(in the rows, 128 means zero)
Facts:
sistimir: λ pifek; ρ fafik; Ξ 1
skerin: ρ skabror; Ξ 734; Ψ soplol
dubri: ρ duplu; Ξ 288
dudusu: λ suguk; ρ lutazer; Ξ 463; Ω lufer
vupla: λ motrotruk; ρ dimok
trupe: λ kebrin; ρ fimir; Ξ 964
lutazer: ρ klodrok
kobro: λ peplas
suguk: λ flapek; ρ kobro; Ξ 463
skezan: λ drunagi; ρ siral; Ξ 900
plerostun: λ tuklevu; ρ drokuran; Ξ 288
motrotruk: λ tiskun; ρ siral; Ξ 463; Ψ groflegal
zubok: λ naneri; ρ fupla; Ξ 1
stetroni: ρ noki; Ξ 900
vepli: λ klades
bropla: ρ tupar; Ξ 1
skefur: ρ zibur; Ξ 463; Ω bruvas
sunek: ρ klodrok; Ξ 900; Ψ vupla
ditur: ρ kobro; Ξ 964; Ψ vusem
trefle: λ staplol; ρ sepo; Ξ 288; Ω bagre
sumol: ρ vupla; Ξ 734
dume: λ flavar; ρ dimok
tamas: λ tedo; ρ vepli
tilekol: λ maklos; ρ fimir; Ξ 1; Ω nima
nubo: λ zetrol; ρ vusem; Ξ 734
duplu: ρ klodrok
skeskur: ρ vepli; Ξ 964
badom: ρ fupla; Ξ 463; Ω zubok
litrakis: λ noki; ρ kobro; Ξ 734; Ω peplas
piner: λ pledutrar; ρ klodrok; Ξ 900
dimok: λ bropla
vumil: ρ vepli; Ξ 900; Ω skagadro
sepo: λ podrer; ρ dimok
nasom: λ floma; ρ vepli
siral: λ gulen; ρ zaton
gibrir: λ mufar; ρ firo; Ξ 900
toskir: λ duflikel; ρ sepo; Ξ 734; Ψ fimir
gagak: λ grastik; ρ dimok
fimir: ρ drokuran
droplol: λ skedrol; ρ firo; Ξ 734; Ψ dume
tupar: ρ zaton
toflos: ρ fimir; Ξ 288; Ω zamida
kiflus: λ sodur; ρ noki; Ξ 964; Ψ bretram
plofepak: λ gonar; ρ tamas; Ξ 463; Ψ stegor; Ω zagruk
seklom: λ novo; ρ vusem; Ξ 964; Ω burur, pledutrar
duska: λ skigrifu; ρ naneri; Ξ 964
fesastol: ρ gagak; Ξ 1; Ψ siral
gikul: λ fesastol; ρ vusem; Ξ 734; Ω pledutrar
grastik: λ nenik; ρ leto; Ξ 463
maklos: λ zuriti; ρ firo; Ξ 288
katen: ρ dimok; Ξ 900; Ω klades
dusaklel: ρ nenik; Ξ 964; Ω skeskos
burur: ρ vusem; Ξ 734; Ψ makisken; Ω seklom
skigrifu: ρ drokuran; Ξ 734
duflikel: λ desu; ρ fafik; Ξ 734; Ω floma
dodrak: ρ vusem; Ξ 1
gaplis: ρ makisken; Ξ 463
firo: ρ vusem
fuzik: ρ duplu; Ξ 734
tedo: λ gritrom; ρ lidem; Ξ 964; Ψ gaplis
skeskos: ρ nenik; Ξ 463
biflusku: ρ flavar; Ξ 734; Ω stegor
trirabror: λ katen; ρ siral; Ξ 734; Ψ duflikel
stuskun: λ nima; ρ gagak; Ξ 734; Ω badal
zetrol: ρ kobro; Ξ 900
sodur: ρ kobro
bagre: λ lidem; ρ sepo; Ξ 734
fafik: λ kaskosor; ρ drokuran
gritrom: ρ firo; Ξ 734
drunagi: λ litrakis; ρ gagak; Ξ 734
genin: ρ flavar; Ξ 463
bretram: ρ duplu; Ξ 734
geken: ρ dimok; Ξ 900; Ψ flavar; Ω katen
dropo: ρ duplu; Ξ 734
stuklir: λ skezan; ρ duplu; Ξ 900; Ψ duflikel; Ω dropo
maflozos: ρ fimir; Ξ 463; Ψ skefur; Ω zamida
nozom: λ tamas; ρ dimok; Ξ 288
stuga: ρ siral; Ξ 463
fupla: ρ vepli
bruvas: λ groflegal; ρ zibur; Ξ 1
lofle: λ tilekol; ρ zaton; Ξ 734; Ψ kobro
peplas: λ zubok; ρ kobro; Ξ 1
bostu: ρ drokuran; Ξ 964
gulen: λ nasom; ρ flaplel; Ξ 734; Ψ bretram; Ω givel
skogo: ρ firo; Ξ 734; Ψ kiflus
grenis: λ gaplis; ρ zaton; Ξ 463
geler: λ vupla; ρ vusem; Ξ 964; Ω dodrak
skabror: λ plerostun; ρ makisken
naneri: λ sumol; ρ vusem
grozon: λ bagre; ρ duplu; Ξ 900
leto: ρ vepli
grostes: λ fimir; ρ zaton; Ξ 900
zamida: λ dubri; ρ fimir; Ξ 1; Ψ geler; Ω maflozos
klades: ρ dimok; Ξ 463; Ψ zaton; Ω nozom
nima: λ nozom; ρ fimir; Ξ 900
noki: ρ kobro
nimir: ρ gagak; Ξ 463
soplol: ρ zaton; Ξ 288
sesol: λ lutazer; ρ zaton; Ξ 734
gedram: ρ zibur; Ξ 734
zuriti: λ burur; ρ gagak; Ξ 463; Ω kebrin
bunen: ρ duplu; Ξ 900
kaskosor: λ stoflek; ρ nenik; Ξ 1
mufar: λ skefur; ρ fimir; Ξ 288
givel: ρ flaplel; Ξ 463; Ω gulen
nisel: λ gibrir; ρ nenik; Ξ 463; Ω dusaklel
groflegal: λ stuga; ρ naneri; Ξ 1
pledutrar: ρ vusem; Ξ 734; Ω dodrak
nofur: λ nimir; ρ lutazer; Ξ 734
grafa: ρ siral; Ξ 734; Ψ mabe
floma: λ stagrol; ρ fafik; Ξ 734
skagadro: λ mabe; ρ vepli; Ξ 463; Ψ duplu
gotil: ρ lidem; Ξ 288; Ψ groflegal
kebrin: λ plofepak; ρ gagak; Ξ 900
klines: ρ kobro; Ξ 463
stagrol: ρ nasom; Ξ 288
novo: ρ fimir; Ξ 900; Ψ tamas
badal: ρ gagak; Ξ 463
lufer: λ skerin; ρ lutazer; Ξ 734; Ψ fupla
stegor: ρ flavar; Ξ 734
zaton: λ fupla
gugros: λ zogri; ρ naneri; Ξ 734
bugrime: λ skeskos; ρ siral; Ξ 1
zagruk: λ dropo; ρ tamas; Ξ 964
skodes: λ klodrok; ρ tamas; Ξ 463
klodrok: λ kobro; ρ makisken
skulatrer: ρ lutazer; Ξ 734; Ψ gagak
drokuran: λ gagak
staplol: ρ firo; Ξ 288
desu: ρ leto; Ξ 463
skedrol: ρ fimir; Ξ 900
gegro: ρ siral; Ξ 1
nupin: λ duplu; ρ duplu; Ξ 463; Ω stuklir, dropo
tregur: ρ klodrok; Ξ 964; Ψ vusem
pifek: ρ sepo; Ξ 900; Ψ fafik
flavar: λ nofur; ρ fafik
tiskun: λ stuskun; ρ fimir; Ξ 734; Ψ firo; Ω novo
zogri: ρ makisken; Ξ 964; Ω gaplis
zedo: λ bruvas; ρ lutazer; Ξ 964; Ω skulatrer
mabe: ρ gagak; Ξ 900; Ψ kobro
flapek: ρ tamas; Ξ 463
skaguvol: λ vusem; ρ fafik; Ξ 734
brufor: λ skaguvol; ρ nasom; Ξ 463; Ψ klines
nenik: λ badal; ρ makisken
negu: λ trefle; ρ lutazer; Ξ 734; Ω dudusu
zibur: λ zaton; ρ zaton
tuklevu: ρ nasom; Ξ 463; Ψ leto; Ω stagrol
gonar: ρ zibur; Ξ 734
stoflek: λ drokuran; ρ naneri; Ξ 734
peton: ρ leto; Ξ 900; Ψ tupar
kaba: ρ lutazer; Ξ 734; Ω nofur
drevom: ρ vusem; Ξ 734
lokizek: λ dudusu; ρ zaton; Ξ 463
podrer: λ sunek; ρ dume; Ξ 734
lidem: ρ drokuran

Known rows:
nima: [116 120 134 123 122 128 128 131 137 125 117 108 117 125 128 125 112 126
 131 126 127 132 137 130 122 104 127 121 130 119 129 139 131]
skedrol: [119 126 134 130 152 130 109 137 147 125 119 104 127 131 126 130 103 130
 132 149 126 134 132 127 114 109 124 135 116 125 117 121 130]
bruvas: [122 129 137 141 122 129 135 127 127 126 121 119 130 119 129 143 115 124
 125  96 127 123 131 136 122 126 110 125 141 108 127 124 133]
skeskos: [123 113 136 129 133 117 149 138 144 107 134 103 125 132 123 142 104 114
 139 127 124 126 137 124 131 130 128 115 132 137 121 120 130]
dubri: [125 128 143 144 128 121 122 128 129 139 134 126 139 144 114 145 112 107
 134 128 126 121 135 132 129 143 115 131 129 121 120 113 136]
genin: [122 131 135 124 148 128 131 133 137 127 118 124 142 122 138 127 117 125
 126 114 123 132 135 125 126 127 128 126 122 113 133 130 141]
tregur: [120 129 149 132 163 131 119 134 139 171 148 106 129 132 135 144 147 140
 127 144 125 127 115 133 150 123 125 114 122 134 129 149 134]
mufar: [123 130 131 141 131 134 127 126 122 127 124 130 129 129 129 139 124 125
 127  96 128 126 126 134 121 114 115 136 143 110 117 135 119]
bugrime: [122 126 146 140 100 128 147 117 123 141 120 125 113 113 125 129 133 106
 122  91 128 126 141 140 130 129 114 113 143 101 132 139 130]
tilekol: [123 136 138 146 121 133 122 121 133 139 122 124 112 120 127 133 126 118
 125 116 126 128 131 136 120 123 110 134 141 105 113 128 130]
klines: [125 121 113 128 112 133 116 118 127  74  99 143 125 132 128 115  93 108
 132 127 122 128 148 129 113 134 117 135 130 128 128 122 130]
groflegal: [124 126 126 143 101 133 134 115 121  87 103 141 125 127 127 130 100 102
 127  97 124 122 143 137 111 143 103 133 144 118 125 123 130]
fafik: [134 122 100 113  92 133 129 118 116  54  97 159 139 127 131 104 122 111
 125 137 125 133 141 121 119 142 136 127 129 129 146 137 120]
flapek: [126 130 135 135 141 127 111 138 145 125 122 110 140 129 128 133 105 131
 130 146 123 131 130 127 118 131 130 137 111 130 121 115 137]
stagrol: [122 123 144 135 128 119 147 134 124 138 131 122 123 138 123 142 106 122
 132  93 132 121 132 128 119 135 118 131 124 122 116 120 129]
drevom: [135 131 111 124 106 126 146 128 110 143 138 142 123 128 122 125 137 139
 128 114 136 118 117 125 127 141 126 130 126 141 123 118 123]
nupin: [115 122 136 123 137 136 112 120 126 129 126 133 133 131 130 124 137 104
 130 131 120 132 144 133 144 114 118 117 152 105 139 147 131]

Rows:
No name comes twice in this set of rows, the named rows included.
[126 115 115 131 115 127 119 123 134  57 109 134 132 144 122 131  80  97
 141 122 118 126 149 124 116 141 116 134 141 138 124 114 125] | gaplis
[130 134 140 129 110 123 157 127 120 206 158 112 114 110 121 129 174 147
 118 124 139 122 105 132 149 124 132 108 120 129 132 138 130] | trirabror
[126 137 141 146 129 136 118 120 133 146 120 138 102 128 117 122 149  98
 125 132 128 130 133 132 127 135 115 136 132 106 105 121 126] | toflos
[129 130 133 133 162 123 143 138 133 175 164 117 117 144 129 153 152 151
 132 134 133 116 103 124 149 142 122 124 110 163 114 126 126] | skerin
[129 114 106 112  82 128 140 120 113  66 100 158 114 134 129 105 124 102
 129 125 131 132 143 126 122 137 133 122 133 130 144 151 113] | siral
[151 120 152 128  71 100 185 125 144 158 149 147  80 133  91 125 125 148
 130 113 134 116 127 133 112 150 146 137  92 181 131 114 143] | pledutrar
[126 127 126 124 126 129 135 127 110 173 160 120 123 127 131 144 163 163
 125 122 133 117 107 133 158 123 120 112 124 140 144 153 127] | lufer
[143 127 103 114 109 118 142 127 112  73 111 160 172 130 127 105 109 105
 131 118 127 139 147 108 111 132 151 139 155 115 136  97 126] | flavar
[120 139 155 132 166 134 112 138 149 190 139 103 118 123 128 124 162 119
 124 155 125 138 125 127 139 103 134 127 126 103 109 129 132] | maflozos
[120 115 145 126  81 123 134 120 141 124 124 106 102 113 121 115 131  92
 129 151 122 129 151 138 141 131 131  95 131 121 145 136 137] | piner
[147 134  97 130  69 118 129 108  96 112 135 159 160 130 103 120 117 105
 134 122 130 119 140 121 123 139 126 138 169 124 132  88 127] | bretram
[138 125 160 147 125 125 148 119 145 121 132 133 117 118 120 145 114 160
 127  74 118 126 133 145 112 115 122 142 138 136 137 137 137] | dodrak
[135 121  98 114  88 131 127 116 113  61 101 159 137 129 128 105 126 110
 128 128 128 135 143 122 118 127 136 129 150 117 144 132 114] | dume
[109 135 138 124 231 142  97 148 141 154 135 102 142 139 155 150 124 172
 133 119 123 136 104 127 131  85 122 142 125 120 113 150 124] | novo

Now the same elements, written a new way:
Known rows:
badal: [ 81 113 124 135  98 141 126 128 142  95 126 132 105 137 141 134 148 101
 159 115 148 149  95 133 102 140 131 138 148 130 141 107 111 108]
zedo: [ 81  81 132 135 103 102 166 135 132  91 138 123  84 148 133 125 141 114
 145 129 155 156 117 129 107 156 130 157 146 155 136 101 104 118]
skabror: [ 88 105 111 136 101 122 144 129 141  95 136 130 100 131 139 132 141 113
 143 125 152 156  93 132 105 149 135 151 138 144 141 111 114 122]
flaplel: [ 88 114 115 141  97 123 128 132 142 105 136 132 101 134 143 135 148 111
 149 117 155 146  96 128 107 134 131 147 144 130 145 104 121 116]
podrer: [ 89 112 121 144  98 123 141 126 153  95 128 135 100 130 137 128 137 115
 131 113 149 167  96 121 102 135 134 136 137 144 133 119  98 107]
maklos: [ 92 112 131 151 111 103 155 116 146  95 123 140  97 130 134 131 126 112
 137 123 135 169  89 126 100 151 132 155 130 127 137 110 104 104]
klines: [ 80 109 121 148  89 123 130 112 140  94 134 135 115 141 139 126 151 123
 143 122 171 141 105 126 111 130 137 147 156 129 139 104 114 104]
lofle: [ 96 105  69 135 135 127 164 137 160 104 108 133  54 144 108 123 104 124
 169  92 158 179  88 103  93 111 143 139 132 214 187 120 189 130]
toskir: [ 90 107 120 140 105 128 146 139 150 102 122 136  85 129 137 136 135  97
 137 105 136 173  93 123  94 137 128 134 132 145 132 122 102 114]
desu: [ 83 105 120 142  99 126 132 129 139 103 128 134  95 137 138 134 151 107
 150 116 153 146  99 130 102 131 132 143 149 131 143 106 115 111]
nasom: [ 88 107 108 136 100 119 145 126 141  90 135 131  97 129 141 135 137 113
 141 118 150 157  92 134 109 153 137 152 138 148 140 114 108 116]
vumil: [ 92 126 130 159  99 124 136 117 140 111 120 142  99 118 137 141 145 102
 140 117 151 150  91 116 106 106 136 152 132 104 134 103 145 102]
plofepak: [ 91  97 116 138 103 119 152 138 128  99 126 129  68 132 129 140 138  90
 141 112 141 161 100 133 107 145 136 139 134 145 123 114 119 118]
grafa: [ 98 112  77 139 133 133 147 142 161 118 109 135  57 145 111 126 113 120
 175  90 157 166  90 102  91  93 137 134 135 193 193 110 191 128]
tuklevu: [ 91  97 120 138 103 123 138 140 133 110 127 135  72 136 139 141 145  93
 149 109 143 151 102 131  96 123 129 138 141 134 133 104 124 120]
trupe: [ 78  79 118 133 106 107 141 131 133  85 138 131  86 152 126 126 138 108
 141 131 156 159 107 132 105 165 133 148 150 149 138 109  95 119]
stoflek: [ 88 109 142 123  83 143 132 133 140  83 141 134 105 119 147 131 114  99
 136 130 147 176  96 114 112 138 127 128 135 138 120 105 109 101]

Rows:
No name comes twice in this set of rows, the named rows included.
[ 92 102 106 162  97  95 140 125 162  94 128 127 103 138 132 116 154 109
 126 115 170 166 111  97  92 130 125 133 134 149 113 123 102 113] | stuskun
[ 81 100 112 139 103 123 154 122 140  90 126 135  90 135 134 134 144 111
 140 114 150 158  96 135 104 148 140 150 145 147 135 119 104 113] | skodes
[ 92 122 133 147 113 145 141 131 144 119 108 144  91 116 135 147 146  88
 150 120 130 158  83 129  85 107 128 149 128 102 148 106 146 119] | sunek
[ 82 110 116 140 110 123 167 125 142 102 127 133  93 132 130 138 143 129
 139 117 143 154  90 147 108 153 143 160 137 148 153 116 110 125] | klodrok
[ 85  96 115 134 109 128 150 139 139  95 123 132  76 133 137 140 137  89
 149 113 139 163  94 133  92 148 132 146 136 148 132 117 113 120] | brufor
[ 79 113 125 139 106 140 142 127 160  97 123 137 110 131 134 127 140 118
 137 122 144 170  92 126  92 138 129 140 140 143 147 121  97 116] | nofur
[ 80  97 119 137 105 130 158 126 138  90 126 132  96 134 131 130 143 109
 141 125 152 159 100 132 101 145 136 151 143 147 135 112 113 119] | dudusu
[ 85 131 121 154 104 139 147 111 147  91 109 141 113 118 132 137 143  96
 144 119 139 167  76 126 103 145 139 153 125 123 136 124 127 101] | kebrin
[ 84 105 124 146  92 112 157 127 133  92 129 126  87 133 132 131 145 104
 141 112 156 155 105 125 117 146 142 150 138 147 122 113 116 103] | zuriti
[ 81 101 112 132 112 138 144 139 144  93 117 133  86 135 135 140 143  88
 154 113 136 166  90 138  91 154 131 143 140 145 142 121 106 119] | skagadro
[ 90 102 130 110  86 142 121 138 124  76 152 134 103 119 149 137 114  91
 141 147 153 167  94 122 120 150 127 140 135 134 131  97 125 112] | drokuran
[ 84 103 121 144  96 119 137 129 135 106 134 131  90 136 139 134 148 105
 144 114 160 148 107 124 106 123 134 145 147 133 135 101 123 110] | badom
[ 97 127  71 154 134 132 153 111 156 111 101 143  77 137 112 126 113 127
 178 101 171 157  80 100  98  82 149 156 135 175 194 105 227 118] | mabe
[ 78 118 124 149  96 133 113 114 157  98 132 142 129 136 132 122 152 130
 131 125 164 151  97 117 108 122 132 136 152 119 152 113 101 101] | stegor
[ 86  89  97 144 115 117 146 140 150  92 116 129  77 139 135 131 148  80
 151 113 146 169 101 123  78 147 125 143 134 154 123 125 108 128] | motrotruk

